Here is a tiny trained network, its code and every weight. The questions are about switching its units off for an input and a class, where a switched-off unit gives its printed mean instead of its output.

import numpy as np


def w(rows, s, z=0):
    codes = np.array(rows[::2]) - 128.0
    scale = np.full(codes.shape[1], s)
    scale[-1] = z or s
    return codes * scale


def norm(h):
    return h / np.sqrt((h * h).mean(-1, keepdims=True) + 1e-5)


def f(y):
    return np.maximum(y, 0)


def log_softmax(a):
    a = a - a.max(-1, keepdims=True)
    return a - np.log(np.exp(a).sum(-1, keepdims=True))


def net(x, mask):
    res = np.array(x, float).reshape(1, 7) / 4 @ E
    u = 0
    for l in range(2):
        y = f(norm(res) @ A[l][:, :-1].T + A[l][:, -1])
        res = res + np.where(mask[u : u + 13], y, B[l][:, -1]) @ B[l][:, :-1]
        u += 13
    return log_softmax(norm(res)[-1] @ U[:, :-1].T + U[:, -1])


A, B = {}, {}
E = w([
[130,137,129],'x0',
[124,184,246],'x1',
[127,128,127],'x2',
[129,129,127],'x3',
[3,125,127],'x4',
[127,127,132],'x5',
[126,254,83],'x6',
],0.0065)
A[0] = w([
[122,170,138,91],'L0N1',
[93,137,137,80],'L0N2',
[119,173,248,4],'L0N3',
[196,136,149,71],'L0N4',
[85,133,122,135],'L0N5',
[219,137,139,103],'L0N6',
[128,72,148,117],'L0N7',
[130,199,163,153],'L0N8',
[54,133,168,87],'L0N9',
[118,146,81,120],'L0N10',
[108,78,167,105],'L0N11',
[134,101,179,129],'L0N12',
[168,133,153,116],'L0N13',
],0.014,0.0032)
B[0] = w([
[153,153,154,174],'L0N1',
[87,139,130,157],'L0N2',
[225,53,252,254],'L0N3',
[36,152,148,189],'L0N4',
[109,158,151,179],'L0N5',
[5,140,150,222],'L0N6',
[180,219,138,196],'L0N7',
[188,155,165,241],'L0N8',
[29,147,150,212],'L0N9',
[172,189,151,185],'L0N10',
[172,194,129,198],'L0N11',
[176,195,118,192],'L0N12',
[87,159,152,174],'L0N13',
],0.017,0.0052)
A[1] = w([
[108,115,28,185],'L1N1',
[72,136,141,65],'L1N2',
[139,82,2,157],'L1N3',
[42,135,96,178],'L1N4',
[129,92,8,149],'L1N5',
[188,144,163,211],'L1N6',
[73,106,156,160],'L1N7',
[96,157,156,177],'L1N8',
[162,239,82,3],'L1N9',
[99,190,201,198],'L1N10',
[119,125,69,102],'L1N11',
[187,173,185,111],'L1N12',
[168,162,149,170],'L1N13',
],0.011,0.0015)
B[1] = w([
[151,167,231,146],'L1N1',
[106,89,127,153],'L1N2',
[186,148,254,142],'L1N3',
[66,87,194,164],'L1N4',
[183,153,244,143],'L1N5',
[118,104,68,189],'L1N6',
[104,98,90,152],'L1N7',
[119,105,114,187],'L1N8',
[220,60,128,207],'L1N9',
[104,82,68,254],'L1N10',
[147,145,163,138],'L1N11',
[136,132,19,215],'L1N12',
[129,114,75,185],'L1N13',
],0.016,0.01)
U = w([
[2,124,121,146],'0',
[169,156,226,73],'1',
[107,106,85,205],'2',
[106,100,91,170],'3',
[93,141,88,154],'4',
[135,148,21,3],'5',
[99,103,102,104],'6',
],0.011,0.0041)

Each question gives the input, the list of numbers given to net, and the class t.
The units are the neurons (one row each of A and B). Each row of codes is followed by its name. A weight is (code - 128) times the scale printed after its matrix; where a second scale follows, it is the last column's (A, B and U).
mask holds one flag per neuron, layer by layer. A switched-off neuron (its flag False) gives its mean, the last column of its row in B, instead of its output. The means were averaged over made-up inputs and are rounded, as every weight is.
A unit's drop is (log p(t) with every unit on - log p(t) with that unit switched off) / (log p(t) with every unit on - log p(t) with every unit switched off).
most important unit: the unit with the biggest drop
k most important neurons: the k neurons with the biggest drops, biggest first
k most important neurons of layer l: the k neurons of layer l with the biggest drops, biggest first
drop of u: that unit's drop, to one decimal
input [5,2,4,-4,-6,0,-6], class 0: most important unit	L0N6
input [6,-7,-6,4,1,1,-1], class 1: 2 most important neurons	L0N3; L0N8
input [-3,-6,1,-4,5,-1,-2], class 1: 3 most important neurons	L0N3; L0N8; L0N6
input [-7,-7,-1,7,-6,6,6], class 1: 2 most important neurons of layer 0	L0N3; L0N8
input [1,2,2,5,-7,0,-8], class 5: 3 most important neurons of layer 0	L0N7; L0N12; L0N9
input [4,-5,0,-5,-7,-1,6], class 0: 2 most important neurons of layer 0	L0N6; L0N3
input [-2,-5,3,2,0,-1,3], class 1: 3 most important neurons	L0N3; L0N8; L0N7
input [0,-6,3,-5,2,-4,-3], class 1: 3 most important neurons of layer 0	L0N3; L0N8; L0N1
input [0,-3,-2,-2,-5,4,-4], class 0: 4 most important neurons of layer 0	L0N6; L0N3; L0N8; L0N4
input [-1,0,-6,4,-8,2,8], class 0: 2 most important neurons of layer 0	L0N6; L0N4
input [5,-8,8,5,-8,-4,1], class 0: 2 most important neurons of layer 0	L0N6; L0N4
input [7,-8,6,7,-5,-8,8], class 1: 3 most important neurons of layer 0	L0N3; L0N8; L0N7
input [5,-6,0,1,6,0,-1], class 0: drop of L0N5	0.3
input [-8,-8,5,-2,-1,-4,1], class 1: drop of L0N3	0.7
input [1,-2,3,2,-7,7,-3], class 0: drop of L0N6	0.2
input [-3,-5,-6,1,3,6,-8], class 5: most important unit	L0N7
